Below is a small trained network, with its code and all its weights. Each question gives an input and a target symbol and asks what happens when units are switched off, that is, made to give their printed mean instead of their output.

import numpy as np


def w(rows, s, z=0):
    codes = np.array(rows[::2]) - 128.0
    scale = np.full(codes.shape[1], s)
    scale[-1] = z or s
    return codes * scale


def norm(h):
    return h / np.sqrt((h * h).mean(-1, keepdims=True) + 1e-5)


def f(y):
    return np.maximum(y, 0)


def softmax(a):
    e = np.exp(a - a.max(-1, keepdims=True))
    return e / e.sum(-1, keepdims=True)


def log_softmax(a):
    a = a - a.max(-1, keepdims=True)
    return a - np.log(np.exp(a).sum(-1, keepdims=True))


def net(x, mask):
    ids = ['αγδεηθλμξπστφ'.index(c) for c in x.split()]
    T = len(ids)
    res = E[ids] + P[:T]
    r = norm(res)
    for j in range(2):
        rows = slice(4 * j, 4 * j + 4)
        q, k, v = (r @ M[0][rows].T for M in (Q, K, V))
        z = softmax(np.where(np.tri(T) > 0, q @ k.T / 4**0.5, -1e9)) @ v
        o = O[0][rows]
        res = res + np.where(mask[j], z, o[:, -1]) @ o[:, :-1]
    y = f(norm(res) @ A[0][:, :-1].T + A[0][:, -1])
    res = res + np.where(mask[2:14], y, B[0][:, -1]) @ B[0][:, :-1]
    return log_softmax(norm(res)[-1] @ U[:, :-1].T + U[:, -1])


Q, K, V, O, A, B = {}, {}, {}, {}, {}, {}
E = w([
[121,173,163],'α',
[129,155,134],'γ',
[128,173,148],'δ',
[127,176,160],'ε',
[251,193,177],'η',
[66,96,171],'θ',
[123,169,160],'λ',
[101,123,192],'μ',
[169,81,29],'ξ',
[145,132,77],'π',
[167,98,184],'σ',
[218,96,185],'τ',
[175,104,92],'φ',
],0.026)
P = w([
[112,245,93],'0',
[165,216,213],'1',
[184,179,166],'2',
[52,227,46],'3',
[178,169,149],'4',
[174,124,159],'5',
[72,207,24],'6',
[166,134,137],'7',
[174,91,142],'8',
[89,224,1],'9',
],0.0095)
Q[0] = w([
[171,148,139],'h0',
[217,143,160],'h0',
[250,69,197],'h0',
[86,120,113],'h0',
[155,214,57],'h1',
[121,126,123],'h1',
[169,132,156],'h1',
[62,142,57],'h1',
],0.016)
K[0] = w([
[178,145,109],'h0',
[196,137,103],'h0',
[250,23,96],'h0',
[101,120,138],'h0',
[132,16,171],'h1',
[128,133,125],'h1',
[172,129,125],'h1',
[57,101,148],'h1',
],0.016)
V[0] = w([
[112,140,44],'h0',
[183,92,203],'h0',
[64,172,243],'h0',
[139,123,126],'h0',
[62,179,61],'h1',
[255,176,102],'h1',
[54,105,139],'h1',
[200,127,132],'h1',
],0.014)
O[0] = w([
[77,152,168,111],'h0',
[196,118,133,131],'h0',
[144,76,1,188],'h0',
[134,131,135,127],'h0',
[81,190,153,102],'h1',
[233,223,164,254],'h1',
[63,78,110,58],'h1',
[186,141,128,175],'h1',
],0.016,0.0083)
A[0] = w([
[92,180,203,136],'n0',
[95,84,240,155],'n1',
[173,70,208,149],'n2',
[165,78,85,175],'n3',
[164,65,110,252],'n4',
[198,172,85,140],'n5',
[189,7,150,188],'n6',
[123,170,139,92],'n7',
[89,168,51,132],'n8',
[29,162,142,76],'n9',
[188,160,173,129],'n10',
[113,158,157,78],'n11',
],0.019,0.0041)
B[0] = w([
[123,101,252,173],'n0',
[118,193,182,149],'n1',
[132,229,131,165],'n2',
[176,139,229,178],'n3',
[199,154,161,174],'n4',
[66,84,228,254],'n5',
[60,208,178,153],'n6',
[82,151,89,156],'n7',
[157,163,35,187],'n8',
[158,78,201,142],'n9',
[175,101,30,225],'n10',
[141,110,171,144],'n11',
],0.028,0.014)
U = w([
[99,144,120,139],'α',
[103,9,128,254],'γ',
[172,49,175,163],'δ',
[204,41,152,156],'ε',
[238,101,50,103],'η',
[107,121,136,153],'θ',
[163,76,163,109],'λ',
[124,113,191,121],'μ',
[54,209,163,83],'ξ',
[75,125,186,128],'π',
[140,117,153,88],'σ',
[184,154,125,91],'τ',
[118,144,148,106],'φ',
],0.013,0.0065)

Each question gives the input, a string of symbols that net reads in full, and the target symbol t.
The units are the heads (4 rows each of Q, K, V and O) and the neurons (one row each of A and B). Each row of codes is followed by its name. A weight is (code - 128) times the scale printed after its matrix; where a second scale follows, it is the last column's (O, A, B and U).
mask holds one flag per unit, heads first, then neurons. A switched-off unit (its flag False) gives its mean, the last column of its rows in O or B, instead of its output. The means were averaged over made-up inputs and are rounded, as every weight is.
A unit's drop is (log p(t) with every unit on - log p(t) with that unit switched off) / (log p(t) with every unit on - log p(t) with every unit switched off).
The circuit of an input: a set's keep is (log p(t) with only the set's units on - log p(t) with every unit switched off) / (log p(t) with every unit on - log p(t) with every unit switched off). Starting from the 12 units with the biggest drops (on a tie, the unit counted first), units are removed one at a time, each time the one whose removal leaves the highest keep (on an exact tie, the one counted first), for as long as the keep stays at least 0.8.
units of the circuit, in order: the units of the circuit, biggest drop first
most important unit: the unit with the biggest drop
top k neurons: the k neurons with the biggest drops, biggest first
which heads matter: for each layer, one digit per head in row order, 1 if its drop is at least 0.15 and else 0, layers parted by /
drop of u: that unit's drop, to one decimal
input ε δ δ ε ξ μ δ μ ξ π, target η: units of the circuit, in order : [n5 h1]
input θ μ μ μ φ ε μ, target γ: units of the circuit, in order : [h1]
input λ μ δ η λ δ λ δ δ δ, target η: units of the circuit, in order : [h1 n8]
input μ δ η δ μ δ α, target η: units of the circuit, in order : [h1 n5]
input μ τ δ π η δ μ, target η: units of the circuit, in order : [h0 h1 n5]
input π δ ε δ, target ξ: top 2 neurons : [n10 n5]
input δ μ α φ θ ε δ γ θ π, target γ: which heads matter : 01
input δ μ ε γ, target η: units of the circuit, in order : [n5 h1]
input δ δ π θ, target γ: units of the circuit, in order : [h1 h0]
input γ δ δ δ, target ξ: top 3 neurons : [n10 n8 n5]
input μ δ μ λ, target η: drop of n8 : 0.1
input γ σ θ α, target γ: drop of n8 : -0.1
input ξ δ δ π δ λ δ μ δ μ, target η: drop of h0 : 0.6
input τ μ δ ε, target η: most important unit : h0
